Small tables with named rows and columns. After each table, cells are looked up by row and column.

pode:
fields: mapi, fod, ridofu, borup, tiloka, faruz, gog, dadi, kogaso
per: [-5969, -1261, 2300, 3835, -591, 2402, 2516, -537, -2636]
tivapef: [3504, 6473, 4353, 5217, 4571, 2548, 2064, 4611, -814]
dab: [-5354, 4941, -1380, 2639, -1827, 5248, 3593, -5501, -500]
bagov: [403, 1223, 4518, 4639, 227, 2133, 1880, 2574, -1284]
tunom: [1674, 310, 5254, 2697, 1719, 497, 1866, 1584, 4587]
kifa: [-2282, -4417, 3857, 2655, 846, 346, 3218, -1624, -4504]
veved: [2958, 3529, 3182, 2040, -767, 5361, 2962, 2002, 1118]

kifa, dadi -> -1624
per, kogaso -> -2636
tunom, mapi -> 1674
bagov, dadi -> 2574
tivapef, faruz -> 2548
bagov, ridofu -> 4518
dab, mapi -> -5354
veved, gog -> 2962
per, dadi -> -537
dab, gog -> 3593
dab, fod -> 4941
dab, borup -> 2639
kifa, gog -> 3218
Row with the largest ridofu: tunom

nitiv =
columns: laper, zunozu, zed, sule, pakuzat, nifi, riv, dop
rik: [0.33, 0.67, 0.72, 0.32, 0.64, 0.18, 0.66, 0.80]
tus: [0.21, 0.66, 0.72, 0.33, 0.69, 0.16, 0.61, 0.82]
sudo: [0.67, 0.42, 0.37, 0.61, 0.43, 0.73, 0.42, 0.30]
tukez: [0.50, 0.56, 0.57, 0.44, 0.52, 0.41, 0.58, 0.60]
sez: [0.73, 0.37, 0.32, 0.66, 0.37, 0.81, 0.39, 0.23]
didopom: [0.44, 0.60, 0.63, 0.39, 0.55, 0.31, 0.62, 0.69]
zis: [0.40, 0.54, 0.56, 0.46, 0.56, 0.41, 0.53, 0.59]
niduto: [0.45, 0.50, 0.52, 0.51, 0.51, 0.49, 0.49, 0.51]
sitede: [0.74, 0.47, 0.59, 0.45, 0.20, 0.43, 0.69, 0.58]

laper of zis: 0.40
nifi of rik: 0.18
riv of tukez: 0.58
laper of tukez: 0.50
riv of rik: 0.66
zunozu of didopom: 0.60
sule of rik: 0.32
zed of sez: 0.32

rutip.csv
,vigin,dele,vepe,vidub,nogo,nug,zare,kinan,fefuzo,rulo
tor,570,417,549,551,791,590,555,558,593,567
kepug,758,562,635,721,676,678,752,612,721,748
porat,699,566,820,788,489,593,730,584,592,732
pasakek,543,686,435,498,712,610,528,635,611,543
ser,653,571,561,638,669,681,655,615,710,648
tetemo,467,646,436,458,655,581,511,614,573,503
fif,683,541,612,677,650,680,678,600,703,688
kefadi,622,581,677,638,511,578,636,584,565,643
taz,592,561,658,615,495,524,584,549,526,583
kebe,595,225,576,597,752,604,602,481,586,599
kavam,597,509,565,587,782,634,606,590,643,584
voguduv,611,623,566,604,622,607,595,646,624,603

fif, dele -> 541
tetemo, zare -> 511
porat, zare -> 730
tetemo, vidub -> 458
kebe, nug -> 604
taz, zare -> 584
tor, fefuzo -> 593
kebe, dele -> 225
kavam, vepe -> 565
taz, kinan -> 549
kefadi, kinan -> 584
tor, vepe -> 549
ser, zare -> 655
ser, nogo -> 669
fif, rulo -> 688
tetemo, fefuzo -> 573
voguduv, rulo -> 603
porat, rulo -> 732
kavam, rulo -> 584
Which row has the largest vigin? kepug

Table fut
          kap  lirog   luk
nezora   0.67   0.80  0.63
pimukik  0.65   0.79  0.62
feme     0.69   0.86  0.63
genan    0.70   0.92  0.64
dud      0.57   0.54  0.59
zib      0.56   0.50  0.58
dit      0.60   0.62  0.60
lovid    0.63   0.71  0.62
sedose   0.63   0.70  0.61
detik    0.48   0.27  0.55
ves      0.67   0.79  0.63
nonebu   0.41   0.04  0.53

lirog of feme = 0.86
kap of genan = 0.70
luk of ves = 0.63
kap of detik = 0.48
kap of sedose = 0.63
luk of lovid = 0.62
lirog of ves = 0.79
kap of zib = 0.56
lirog of nezora = 0.80
kap of pimukik = 0.65
lirog of nonebu = 0.04
lirog of lovid = 0.71
lirog of dit = 0.62
lirog of genan = 0.92
kap of feme = 0.69
luk of genan = 0.64
lirog of detik = 0.27
Which row has the largest kap? genan

guseg
fields: vozi, sadibud, tuli, tuka, lil, viruv, salekag
nerufun: [108, 82, 63, 178, 196, 87, 102]
far: [163, 207, 151, 152, 146, 213, 87]
vimokev: [112, 72, 81, 103, 150, 132, 100]
katom: [103, 61, 212, 159, 197, 142, 203]
kolir: [65, 64, 114, 180, 60, 117, 186]
tiz: [157, 156, 104, 151, 204, 205, 114]

What is the viruv of kolir in guseg? 117
What is the lil of katom in guseg? 197
What is the tuka of vimokev in guseg? 103
What is the tuli of katom in guseg? 212
What is the sadibud of kolir in guseg? 64
What is the sadibud of vimokev in guseg? 72
What is the viruv of nerufun in guseg? 87
What is the tuli of far in guseg? 151
What is the lil of tiz in guseg? 204
What is the viruv of far in guseg? 213
What is the salekag of vimokev in guseg? 100
What is the tuka of tiz in guseg? 151
What is the vozi of far in guseg? 163
What is the salekag of nerufun in guseg? 102
Which row has the largest viruv? far

